Each row has a name. Each piece below is followed by the name of the row it came from, unless a question asks for something else. Each question is about the rows just above it.

[34 36 38 40] = j_939
[ -89  -91  -99 -102] = j_916
[-65 -66 -74 -76] = j_942
[11 16  9 10] = j_517
[22 22 26 27] = j_454
[41 37 50 51] = j_976
Among the named rows, does one hold [11 17  9] next to each other, in this order? => no
Put [10  9 16 11] back in order: which row is it? => j_517

[ 84  92 -21  67] = j_196
[ 68  96 -30  67] = j_465
[ 68  57 -16 -54] = j_939
[100  96 -22 -54] = j_942
[  8  10 -19 -21] = j_517
[ 84  92 -89 -93] = j_454
[ 80  68 -53  -5] = j_116
Shared by j_942 and j_465: => [96]
Shared by j_942 and j_939: => [-54]
[-21   8  10 -19] is which row reordered? => j_517
Which value is in both j_116 and j_465? => [68]
Shared by j_517 and j_196: => [-21]
Among the named rows, does one hold [ 68 -54] next to each other, in this order? => no
Which value is in both j_196 and j_465? => [67]

[ 36   4  29  33   1  33 -12  20  55   9 -20  12 -42 -42 -16 -41   7  -2
  80  21  15] : j_517
[ 33   9 -42 -42  20   1  21   4  33  29 -41  -3  55  80  15   7  36  12
 -20 -12 -16] : j_851
[  1  55  20 -16   9  29 -41  -3   4  15  12 -42  21  33 -20 -42  80 -12
   7  35  33] : j_465
[ 33   9   2 -42  20   1  21   4  33  29 -41  -3  55  80  15   2 -41  -5
 -43  10   0] : j_196
Among the named rows, does one hold [ 33 -12  20  55] next to each other, in this order? => yes
Where do [  1  55  20 -16   9  29 -41  -3   4  15  12 -42  21  33 -20 -42  80 -12
   7  35  33] appear? => j_465
[-16  33   9 -42 -42  20   1  21   4  33  29 -41  -3  55  80  15   7  36
  12 -20 -12] is which row reordered? => j_851
Put [-16 -12 -20  12  36   7  15  80  55  -3 -41  29  33   4  21   1  20 -42
 -42   9  33] back in order: which row is it? => j_851
Among the named rows, does one hold [-12  33] next to each other, in this order? => no
Does one of the named rows hold [  9 -20  12] side by side, in this order? => yes
[-42 -42 -41 -20 -16 -12  -3   1   4   7   9  12  15  20  21  29  33  33
  36  55  80] is which row reordered? => j_851

[-54   9 -52 -26  14  12 -57  46  21  22  30 -20  33 -72  31 -48  -8 -41
  60 -16 -27  13   6   5  68 -13 -40   0 -25 -46  -7 -15 -33  17 -23   6
  42 -25   6  60  66 -11  -9   2  -5  15 -61  18  -8 -56 -50 -22 -41 -56
  -9  38 -79 -11 -71 -32  29  53 -47  11] : j_939
[ 18 -15  -8  42 -52  29  13  -8 -25 -41 -27 -41  -9 -56  11 -23   0 -47
   6   2   5 -48 -40 -56 -33  38  33  17  14  30 -46  12 -25 -11  53 -71
  66  21  68   6  -5  46  15 -32 -57 -22 -72 -50  22 -15  -9 -61 -11 -13
 -26  31  60   9   6 -79  60  -7 -20 -54] : j_465
[-30 -22  29  -6  42  50 -19 -26  32 -51 -50  31  49  37  -8 -24  12  29
  82 -40   8  77 -62 -69 -33 -11 -42  50 -58  26 -24 -36  18  18  11  -5
  19  38   9   7  20 -23 -19   6 -45 -77  14 -73  45  15 -63  82  14  20
  88  13 -58  31 -24  39 -21  46  36  -8] : j_851
[ 33  19  17 -21 -27  21  38  91  -6  90  -2  -3 -42  40 -22   8  80 -39
 -29 -47   7 -58  24  17  72 -22  35 -15 -32  -6  91 -14 -10  38 -57 -80
  21  22 -55 -32  26   4 -25 -25 -40  58 -55   9   2 -25  26  16  -2  11
 -27  56  15 -70 -18 -56  17  -4  22  17] : j_454
find: [ 33  19  17 -21 -27  21  38  91  -6  90  -2  -3 -42  40 -22   8  80 -39
 -29 -47   7 -58  24  17  72 -22  35 -15 -32  -6  91 -14 -10  38 -57 -80
  21  22 -55 -32  26   4 -25 -25 -40  58 -55   9   2 -25  26  16  -2  11
 -27  56  15 -70 -18 -56  17  -4  22  17] => j_454
Which row holds these entries in another order? [-79 -72 -71 -61 -57 -56 -56 -54 -52 -50 -48 -47 -46 -41 -41 -40 -33 -32
 -27 -26 -25 -25 -23 -22 -20 -16 -15 -13 -11 -11  -9  -9  -8  -8  -7  -5
   0   2   5   6   6   6   9  11  12  13  14  15  17  18  21  22  29  30
  31  33  38  42  46  53  60  60  66  68] => j_939
[-77 -73 -69 -63 -62 -58 -58 -51 -50 -45 -42 -40 -36 -33 -30 -26 -24 -24
 -24 -23 -22 -21 -19 -19 -11  -8  -8  -6  -5   6   7   8   9  11  12  13
  14  14  15  18  18  19  20  20  26  29  29  31  31  32  36  37  38  39
  42  45  46  49  50  50  77  82  82  88] is which row reordered? => j_851

